Here is a tiny trained network, its code and every weight. The questions are about switching its units off for an input and a target symbol, where a switched-off unit gives its printed mean instead of its output.

import numpy as np


def w(rows, s, z=0):
    codes = np.array(rows[::2]) - 128.0
    scale = np.full(codes.shape[1], s)
    scale[-1] = z or s
    return codes * scale


def f(y):
    return np.maximum(y, 0)


def softmax(a):
    e = np.exp(a - a.max(-1, keepdims=True))
    return e / e.sum(-1, keepdims=True)


def log_softmax(a):
    a = a - a.max(-1, keepdims=True)
    return a - np.log(np.exp(a).sum(-1, keepdims=True))


def net(x, mask):
    ids = ['αβγδηπσφ'.index(c) for c in x.split()]
    T = len(ids)
    res = E[ids] + P[:T]
    r = res
    for j in range(2):
        rows = slice(2 * j, 2 * j + 2)
        q, k, v = (r @ M[0][rows].T for M in (Q, K, V))
        z = softmax(np.where(np.tri(T) > 0, q @ k.T / 2**0.5, -1e9)) @ v
        o = O[0][rows]
        res = res + np.where(mask[j], z, o[:, -1]) @ o[:, :-1]
    y = f(res @ A[0][:, :-1].T + A[0][:, -1])
    res = res + np.where(mask[2:6], y, B[0][:, -1]) @ B[0][:, :-1]
    return log_softmax(res[-1] @ U[:, :-1].T + U[:, -1])


Q, K, V, O, A, B = {}, {}, {}, {}, {}, {}
E = w([
[190,160,61,67,219,63,180],'α',
[127,51,140,18,161,91,124],'β',
[68,170,128,75,125,150,84],'γ',
[180,189,73,99,67,57,105],'δ',
[80,254,161,205,106,148,146],'η',
[99,153,184,122,108,102,13],'π',
[172,186,22,60,141,95,83],'σ',
[84,174,148,92,157,226,152],'φ',
],0.014)
P = w([
[109,103,12,129,206,95,129],'0',
[149,202,113,45,115,179,107],'1',
[171,177,63,2,107,124,86],'2',
[91,135,176,120,140,100,206],'3',
[197,105,166,161,99,89,174],'4',
[94,160,163,162,154,141,220],'5',
],0.0065)
Q[0] = w([
[119,201,91,62,141,158,43],'H0',
[119,152,105,121,136,175,56],'H0',
[100,199,21,33,115,168,2],'H1',
[189,61,88,140,161,124,82],'H1',
],0.0061)
K[0] = w([
[92,86,64,193,186,84,192],'H0',
[71,94,173,117,124,28,113],'H0',
[163,68,79,155,191,68,192],'H1',
[190,111,89,255,94,172,93],'H1',
],0.0084)
V[0] = w([
[93,133,176,96,188,247,165],'H0',
[103,19,183,65,144,124,2],'H0',
[81,174,198,72,191,238,151],'H1',
[118,8,180,111,124,71,245],'H1',
],0.0075)
O[0] = w([
[225,162,32,114,100,126,18,118],'H0',
[25,192,12,248,132,122,191,65],'H0',
[191,105,56,140,138,137,81,163],'H1',
[156,170,127,116,162,16,91,1],'H1',
],0.011,0.0049)
A[0] = w([
[253,49,193,174,168,213,118,139],'N0',
[182,118,84,4,239,100,195,3],'N1',
[199,136,86,167,192,183,126,26],'N2',
[145,114,71,107,156,172,118,37],'N3',
],0.0059,0.0037)
B[0] = w([
[164,153,114,75,131,58,161,254],'N0',
[219,152,151,184,120,151,112,212],'N1',
[141,12,136,64,105,89,92,173],'N2',
[24,111,169,130,101,167,159,175],'N3',
],0.011,0.0057)
U = w([
[25,143,48,153,77,183,112,137],'α',
[120,199,231,100,249,90,35,221],'β',
[94,66,167,178,168,124,111,1],'γ',
[26,115,56,207,100,188,171,137],'δ',
[1,115,189,78,140,93,181,82],'η',
[94,113,68,150,46,157,13,130],'π',
[42,217,41,133,236,53,128,141],'σ',
[63,114,132,120,144,186,180,122],'φ',
],0.0047,0.0039)

Each question gives the input, a string of symbols that net reads in full, and the target symbol t.
The units are the heads (2 rows each of Q, K, V and O) and the neurons (one row each of A and B). Each row of codes is followed by its name. A weight is (code - 128) times the scale printed after its matrix; where a second scale follows, it is the last column's (O, A, B and U).
mask holds one flag per unit, heads first, then neurons. A switched-off unit (its flag False) gives its mean, the last column of its rows in O or B, instead of its output. The means were averaged over made-up inputs and are rounded, as every weight is.
A unit's drop is (log p(t) with every unit on - log p(t) with that unit switched off) / (log p(t) with every unit on - log p(t) with every unit switched off).
The circuit of an input: a set's keep is (log p(t) with only the set's units on - log p(t) with every unit switched off) / (log p(t) with every unit on - log p(t) with every unit switched off). Starting from all 6 units, units are removed one at a time, each time the one whose removal leaves the highest keep (on an exact tie, the one counted first), for as long as the keep stays at least 0.8.
units of the circuit, in order: the units of the circuit, biggest drop first
top k neurons: the k neurons with the biggest drops, biggest first
which heads matter: for each layer, one digit per head in row order, 1 if its drop is at least 0.15 and else 0, layers parted by /
drop when u is switched off: that unit's drop, to one decimal
input α η δ, target β: units of the circuit, in order : [H0; H1]
input α β φ, target β: units of the circuit, in order : [H1; H0]
input α σ σ, target β: units of the circuit, in order : [H0; H1]
input δ φ φ, target η: units of the circuit, in order : [H0; H1]
input γ β φ β η γ, target σ: units of the circuit, in order : [H1; H0]
input η α η η η γ, target β: units of the circuit, in order : [H0]
input δ η δ, target η: units of the circuit, in order : [H1; H0]
input φ π β, target π: top 2 neurons : [N1; N0]
input β η δ, target σ: units of the circuit, in order : [H0; H1]
input γ φ σ, target α: which heads matter : 11
input β η γ, target σ: which heads matter : 11
input π π γ η, target δ: which heads matter : 11
input δ δ δ, target η: drop when N3 is switched off : 0.0
input η π α, target β: drop when H0 is switched off : 0.6
input φ η φ φ η, target π: drop when H1 is switched off : 0.5
input φ γ π, target π: top neuron : [N2]
